In the rows, 128 means zero.
Each row of numbers stands for one object and depends on some of the facts below. Use the named rows to name the rest.

Known rows:
[ 87 139 140 118 150  50 152 140 141 123 105  32 150 126 107  99 178 128
 132 136 154 129 120 171 106 131 101 136 152 107 155 155 145 148 118 140
 127 154 103  94  84 155  88 155 155 102 150 113] -> platunel
[150 113 151 117 162 121 139 157 159 111 191 118  84 112  90  80 163  94
 171 153  89 135 159 155 145 156 144 194 122 134 107  83 126 157 145 147
 193 148 136 119 189 126 187 133 119 116 176 151] -> zeplan
[122 121 143 108 119 141 139  95 119 112 161 120 135 136 124 131 112  97
 148 109  86 140 143 150 153 150 153 138 115 137 142 155 117 134  91 142
 145 149 130  96 175  85 133 138 115 143 160 119] -> plisto
[156 155 113  73 132  67 165  99 112 111 157  83 173 100 142  93 145 130
 161 174 150 107 138 194 116 106 115 181 172 100 130 188 147 163 149 168
 104 105  99 125  94 235 126 124 150 125 118 112] -> greplun
[140  97 205 108 148 197 130 158 108 119  48 147 104 170  85 143 127 157
 111 123 125 114  69  96 126 159 169  74  84 159 144  78  99 117  91 129
 118  75 157 144 122  70 139 109 115 118  80 164] -> grefa
[135 140 159 164 135 174  77 125 151 115 109 110 119 134 145 137 132 121
 109 127 127 130 115 107  94 135 137  64 164 133 156 139  96 125 151 112
 120 132 141 149  93 101 122 138 144 134 121 151] -> rogrom
[104 121 127 115 114 119 137 107 114 122 142 116 141 120 115 155  90 105
 117  94 120 146 140 128 123 149 130 115 134 124 144 137 127 113  91 144
 150 141 126 115 153 114 111 142 110 117 154 116] -> vibik
[179 188 172 145  75 205  80 142 126 126 105 159  92 128 174 188  99 172
  87 128 107 126 149  51 148 164 148 143  41 147 137 122 131 122 159  93
  88 128 180  91 130 126 128 102  94 126  59 155] -> ziskos
[146 148 186 120 162 127 114  93 131 104  98  24 147 152 140 148 132 136
 119 162 151 112 112 139  34 164 145  94 160 102 205 212  90 158 188 140
  78 113 112 138  14 159 103 123 179 146 100 122] -> stivi
[135 144 109 114 105 134 118 131 130 123 147 162 110 112 139 109 117 141
  90 132 113 147 114 102 176 122 129 126 130 156  89  92 154 129 113 112
 141 126 165 104 148 109 116 130 107 118 140 152] -> mipo
[153 138 114 163 100  36  99 168 124 113 163  97 171 109 166 143 169  86
 177 123 153  90 200 200 167  87  52 188 127 109 179 125 108 125 151 195
 136 158 172 149 167 233 149 163 151  93 144  75] -> beman
[150 121 148 178 151 241  65  90 152 114  98 138  95 147 152 173 117 120
 112 127 112 149 116  80  88 154 176  35 165 152 152 150  74 112 158 107
 120 106 136 196  96  45 136 124 128 166 138 157] -> sutem
[112 107 121 134 118 194 101  69 126 132 135 144 114 137 143 162  81  92
 107 112 102 167 136  91 116 162 166  67 146 149 136 147  91 107 123 115
 155 133 125 147 142  63 113 127  99 150 177 136] -> fluplum
[112  80 147 114 192 107 162 134 148 158 132 118  50 141  55  80 152 106
 151 155 113 173 114 130  99 136 182 150 152 129  94  98 123 155 137 156
 198  95  72 155 126 100 132 156 130 136 158 165] -> sugroner
[149 149  97 145  95 107 106 164 118 144 128 153 130  94 132 130 119 142
  87 124 155 138 136  94 149  97 101 138 128 136 100  82 175 101 116 115
 136 123 150 122 126 183 111 116  95 104 121 134] -> dabol
[188 118 170 103 112 153  85 131 114 120 144 135 138 138 152 182  70 152
 131 164 103 105 134 132 120 124 135 180  96 124 140 137 122 114 170 130
  78 111 187 146 108 144 164  89 127 121  63 107] -> treven
[ 91 111 126 113 136 121 154  97 115 128 126 120 135 133 108 143 116 108
 128 103 123 149 119 124 127 146 139 112 145 125 138 144 116 116 102 138
 143 151 111 136 140 101 113 141 123 133 172 121] -> zudro

Some facts about the objects:
tevul: is directly part of; dudi: belongs to class; famugre: refers to
tevul plisto <- bafek,drigrisan,floga,ripor,tilur,zeflal,zeplan
tevul gestos <- baplali,dratuna,soplil
tevul klune <- beman,droflen,flutri,kibuk,letil,midren,skistal
tevul vibik <- biso,guske,klisal,lisem,muplos,rusta,sekogus
tevul klisal <- bofluk,brigom,dreplo,kodus,nevul
tevul fluplum <- broledras,diden,sutem
tevul klugur <- bruskon,flelor,fleze,fufle,guzogos,levapu,traplor
tevul zudro <- bule,fudun,gena,mogu,stubal,zabram
tevul dobron <- dabol,draflares,gimus,klekal,muplugruk,pobom,taskan,tifler
tevul drelon <- depum,dobron,flemik,flobru,plisto,soflel,zome
tevul klosigol <- destum,grefa,grurar,keflum,refen,ziskos,zuplak
tevul sudol <- difa,drabusos,fluplum,klede,klosigol,mipo,rufen
tevul fiskas <- dogu,fubrar,kloven,tabon
tevul difa <- domal,flatru,replen,rezarok,skopasi
tevul stolili <- doman,fafupum,plusik,plutos,redin,rogrom,volives
tevul brada <- fiskas,gagem,romusuk,treven,viplo,zalu,zudro
tevul rusta <- flatul,klipe,plegek,putrun,sugroner,trifon,zera
tevul nepen <- fligrok,fostegri,taplil,treklustek,vemos,zagi
tevul zufis <- flofus,kekel,klune,platunel,sesos,sosidar,zudrur
tevul pezas <- forim,klugur,nepen,rikle,rugetre,vestik
tevul nutol <- gestos,liklor,nubra,stolili,zenis
tevul sesos <- gogru,greplun,maris,meden,skogon,stivi
tevul sosidar <- kizin,klimar,pamotren,skefar,skifa,varim
tevul klede <- lapluvu,ligek,troma
{bafek,baplali,drabusos,flutri,guske,ligek,meden,treklustek,varim,zenis,ziskos} dudi a
{beman,bofluk,fostegri,fufle,gagem,pamotren,ripor,rufen,rugetre,trifon,zome} dudi c
{brigom,diden,dratuna,fleze,forim,pobom,stivi,sugroner,vemos,zabram,zeflal} dudi e
{broledras,dabol,depum,flatru,flelor,floga,gogru,grefa,kibuk,mogu,rogrom,sekogus,tabon,taplil,zudrur} dudi j
{bruskon,fudun,greplun,kizin,klekal,rikle,soflel,tilur,volives} dudi h
{destum,klimar,muplugruk,nevul,rezarok,viplo} dudi d
{dogu,flemik,flofus,gimus,lapluvu,lisem,midren,romusuk,soplil,sutem,zeplan} dudi i
{domal,klipe,liklor,mipo,platunel,redin,refen,taskan} dudi g
{doman,droflen,gena,kekel,kodus,maris,plegek,replen,tifler,troma,zagi,zalu} dudi f
{dreplo,fligrok,guzogos,keflum,kloven,plusik,putrun,skistal,skogon,skopasi,treven} dudi b
baplali famugre [viplo,difa,plutos]
beman famugre [dogu,letil,fleze]
bruskon famugre [nubra,depum]
bule famugre [putrun,droflen]
dabol famugre [stolili,brigom]
destum famugre [lisem,flutri]
domal famugre [zudro]
dratuna famugre [zabram,fufle,putrun]
drelon famugre [kibuk,sugroner]
flatru famugre [zabram,sekogus]
flatul famugre [zabram]
flemik famugre [sugroner,kodus,broledras]
floga famugre [dogu]
fubrar famugre [dreplo,rogrom]
fudun famugre [fufle]
gestos famugre [tifler]
gogru famugre [zagi]
greplun famugre [treklustek]
grurar famugre [sutem]
guzogos famugre [tabon]
keflum famugre [klipe,fleze]
kekel famugre [soflel,biso]
klimar famugre [meden]
klosigol famugre [diden,doman,broledras,kizin]
liklor famugre [mogu,grefa,gena]
mipo famugre [klekal]
plegek famugre [flelor,tifler]
pobom famugre [mogu]
redin famugre [stivi,biso]
rikle famugre [muplos]
rufen famugre [sutem,sesos]
rusta famugre [klisal,biso]
skefar famugre [flutri,klune]
skopasi famugre [levapu]
stubal famugre [sosidar,klekal]
sudol famugre [maris]
taplil famugre [fafupum,fligrok,grefa,plutos]
taskan famugre [romusuk]
traplor famugre [sutem,flelor]
treven famugre [fligrok,skogon]
trifon famugre [forim,rogrom]
troma famugre [depum,pamotren]
volives famugre [brada,gimus]
zeflal famugre [mogu,lapluvu,rugetre]
zenis famugre [nubra]
zeplan famugre [broledras]
zera famugre [stivi,sutem,forim]
ziskos famugre [stivi,fligrok]
zome famugre [nubra,nutol,tilur,midren]
zudrur famugre [fluplum,tifler]
zufis famugre [platunel,ripor]

Which object is each row?
No name comes twice in this set of rows, the named rows included.
[140 107  87  99 170 150 170  73 124  91 141 155 123 134 130  75 148 109
 177 159  91 110 106 190 161  91 173  92 162 135  96 174 102 144 119 153
 108 102 100 145 157  75 142 131 138 174 145 137] => tilur
[ 90 161 138 184 138  45 141 169 139 150  79  60 109 149 100 130 204 114
 145 107 126 139 128 132 113 112  97 147  91  74 153 168 124 128 121 135
 122 177  56  88  94 151  81 205 167 136 114 109] => flutri
[103  83 100 141 169 125 132 132 138 149 121 160 124 154 110  99 124 134
 160 127 124 123  87 151 114  76 121  99 133 120  76 136 136 107 128 111
  97 124  96 157 119  80 149 114 162 151 117 115] => putrun
[ 90  85  95 150 202 133 122 131 124 124 112 169 155 160 123 130 148 110
 166 114 208  73 101 168 169 115 100  61 172 144 135  99  95 110 106 122
 139 123 108 173 154 104 176 128 116 133 154 101] => fufle
[141  91 133  98 107 118 136 133 129 148 193 154  87  93  92 132  91  98
 121 124 102 175 157 103 159 158 159 203 121 144 102  62 153 143 127 154
 219 142 145 107 198 132 151 116  74 112 175 145] => klosigol
[181 177 124 174 114 167  77 113 150 131 172 142 122 113 199 165  91 148
 115 144 108 143 170  91 118 131 105 175 113 118 120 169 138 124 206  93
  90 150 150 123 102 140 134 107 119 149  98 131] => plegek
[120 161 124 102  88  44 143 116 109  98 157  52 185  99 145 141 121 101
 125 109 133 121 172 161 123 139  97 182 135  90 171 174 149 138 105 152
 126 163 132  72 128 211  94 142 130 104 136  73] => zufis
[153 154  64 126 181 112 133  83 107 106 167 173 147 137 158 115  89 130
 140 167 147 111 131 175 201  84 124 137 188 125  71 151 129 124 120 139
  97 113 105 130 131 179 141 123  66 145 131 124] => bruskon
[127  86  92 117 163 141 150 105 115 149 107 170 104 132  95 114 105 119
 130 160 154 148  94 132  98  97 165  87 184 124  91 126 110 130 122 168
 146  62  65 196 104 121 119 147 128 147 131 150] => klekal
[123  91 162  94 128 183 138 110  84 130 101 144 110 150  96 167  81 126
 107 101 107 139  99 109 126 178 176  94  92 142 168 120  99 121  72 154
 140  94 140 118 152  59 130 125 100 118 119 133] => difa
[169 183 144 174 129 165  56  87 149  99 165 126 127 141 201 184  84 126
  98 154 161 119 155 104 157 151 110 145 165 139 159 165 104 113 199 100
 104 146 169 114 108 168 131 120  78 130 138 132] => traplor
[ 92  61 156 135 193 137 152 159 160 157 117 157  43 140  39  93 157  90
 134 124 121 174 117  92 105 146 184 117 148 147  87  51 124 142 106 135
 233 112  89 166 146  58 160 140 117 131 181 183] => broledras
[119 153 135 140 134 150 151 136 147 111 129 122 109 136 133 112 160 147
 136 110  84 128 146 110 161 168 122 132  62 135 111 143 138 146 120  83
 116 171 112  72 147  98 130 129 130 154 121 137] => bafek

The same objects again, as new rows of numbers:
Some objects and their rows:
[128 144 142 130 125 121  96  91 176 140 103 126 147 168 147 136 143 137
 142 167  84 116 126 188 141 150 160 143 118 112 143 124 176 123 135 115
  87 154 156 126  87 134 153 106 124] -> volives
[144 122 146 124 117 126 107  99 168 146 106 141 154 155 139 178 135 124
 109 171  92 157 140 186 159 139 166 159 125  89 139 125 174 140 138  94
 116 134 142 108  89 137 156 104 139] -> keflum
[ 98 131 121 149  98 122  94  69 170 136  94  96 176 173 111 167 123 137
 156 132  96 133 111 197 163 137 154 128 107 102 124 122 200  72 130  87
 123 137 168 135  56 157 167 113 113] -> kekel
[ 90 114 143 135 106 127 106  76 183 140 111 160 147 145 100 156 111 128
 123 142  66  93 118 181 146 163 115  93 129 119 144 165 177 127 147 120
 120 148 154 129  88 156 131 110 111] -> meden
[101 110 143 108  67  96 162  85 187 141 114 114 185 139 128 174 107 121
 130 131  66 157 137 187 142 122 120 122 110 101 112 146 202 126 155  71
 133 158 100 148 168 135 180 100 114] -> fluplum
[ 96 117 148 140  98 117 101  72 164 148 109 127 148 145 139 136 151 142
 144 147  75 121 126 183 159 145 126 110 130 119 155 137 169 142 147 113
  96 157 146 125  87 138 140 117 114] -> soplil
[ 91 133 129 159  99 117  78  87 156 157  92  98 188 171 134 161 124 114
 164 108  86 123 102 209 158 143 159 141 121 117 123 131 202  81 133 112
 124 167 144 147  71 147 166 105 104] -> redin
[ 76 107 142 132  98 122 118  73 186 139 114 159 153 142  90 152 112 128
 129 143  62 102 121 173 145 158 113  94 133 132 147 176 173 145 145 124
 127 142 145 140  89 151 124 111 116] -> flutri
[119 143 128 135 114 134 111  79 175 132  98 143 146 147 125 175 122 131
 138 161  98 131 128 189 150 145 155 133 101  93 146 129 185 110 133  95
 104 134 166 106  59 144 149 108 132] -> skefar
[ 88 144 143 153 104  97 110  78 192 168 102 140 176 144 129 135 119 119
 163 133  73 120 123 201 140 166 137 109  93 123 141 135 200 146 149 169
 123 160  93 136 101 108 143 108 127] -> viplo
[113 139 177  95  80 117 116  79 216 159 105 123 151 183 154 151 121 142
  73 125  31  72 157 154 123 181 103 119  83 133 143 167 170 128 150 167
 111 210 109 144 143 101 127  81 146] -> sugroner
[138 136 150 129 132 118 101  79 180 143 101 127 146 163 143 116 143 130
 142 175  85 106 128 183 130 147 157 130 130 116 154 135 178 151 135 117
  75 134 150 126  92 133 164 117 116] -> fudun
[ 95 112 152 137 109 120  94  94 170 155 115 147 156 155 121 144 132 123
 118 153  70 131 120 185 161 146 129 124 134 118 144 146 161 148 144 110
 113 161 138 119  99 147 142 107 115] -> ligek
[ 79 131 145 174  92  80 116  76 182 169 115 142 191 144  94 140 134 140
 144 129  71 161 128 202 162 170 122 103  84 113 127 119 185 158 159 175
 143 145  68 125  97 107 138 121 132] -> grefa
[ 54 145 112 149  88 125  66 117 168 150 108 114 168 141 147 171 127  93
 153 147  83 142  83 203 183  87 161 165 139 127 134 139 230 118 125  73
 121 176 151 123  94 149 180  88 111] -> rufen
[127 132 153 112 125 116 112  88 201 153 101 148 167 177 152 157 113 140
 133 177  79  86 129 186  86 179 153 140 127 116 148 148 196 116 139 155
 103 165 121 173 128 134 150 108 133] -> vemos
[124 140 146 132 124 129 106  89 176 143 101 138 146 165 153 149 151 144
 151 173  89 115 132 190 120 157 158 138 127 111 156 130 188 115 139 120
  89 159 135 148  98 133 155 118 131] -> rikle

Which object is each row?
No name comes twice in this set of rows, the named rows included.
[ 78  79 129 114  62 106 114  51 180 137  73 122 192 182 137 147 123 142
 168  89  64 121 119 155 150 131 119  96 126 134 127 157 219 122 154  95
 125 139  93 171 133 135 135  98 110] => tifler
[ 64 143 141 180 120 109  98  89 167 158 121 189 146 111 130 143 139 118
 179 152  84 109 121 206 151 155 133 106 120 124 166 149 204 154 165 163
 119 177 115 130  76 115 127 120 123] => rugetre
[110 143 124 142 136 124  64 102 148 144  96 185 120 133 164 118 143  92
 181 162 106 133 103 184 169 110 173 141 130 120 154 134 182 152 150  85
  78 136 175  94  61 155 173 107 105] => zome
[ 56 150 131 157  89 121  64  97 166 149  95  83 159 128 156 143 135  74
 159 117  71 101  97 210 179 101 150 138 138 135 151 147 223 104 129  90
 108 181 172 111  63 135 162  75  99] => trifon
[ 70 137 128 140  75 110 114  65 223 154  97 114 215 169  91 164  59 139
 128 125  47  77  98 182  99 167 151 117 108 124 122 167 243  90 134 153
 157 166 107 189 145 129 155  80 124] => stivi
[104 128 131 136 105 119 101  87 173 140  89 105 172 157 149 168 137 119
 153 139  93 126 130 195 161 133 166 142 117 109 139 130 207  95 137  96
 126 148 143 132  83 142 170  98 122] => fubrar
[108 137 122 134 106 119 104  72 183 131 101 123 148 170 120 149 132 129
 141 147  89 134 119 184 149 155 137 116 102 104 137 131 172 109 132 104
  98 130 163 122  66 154 162 129 120] => gogru
[112 141 164  86  85 122 110  95 215 156 113 150 153 193 143 186 120 158
  71 150  47 118 143 155 110 181 111 138  84 117 128 148 175 139 146 153
 116 199 105 149 164 108 137  88 155] => diden

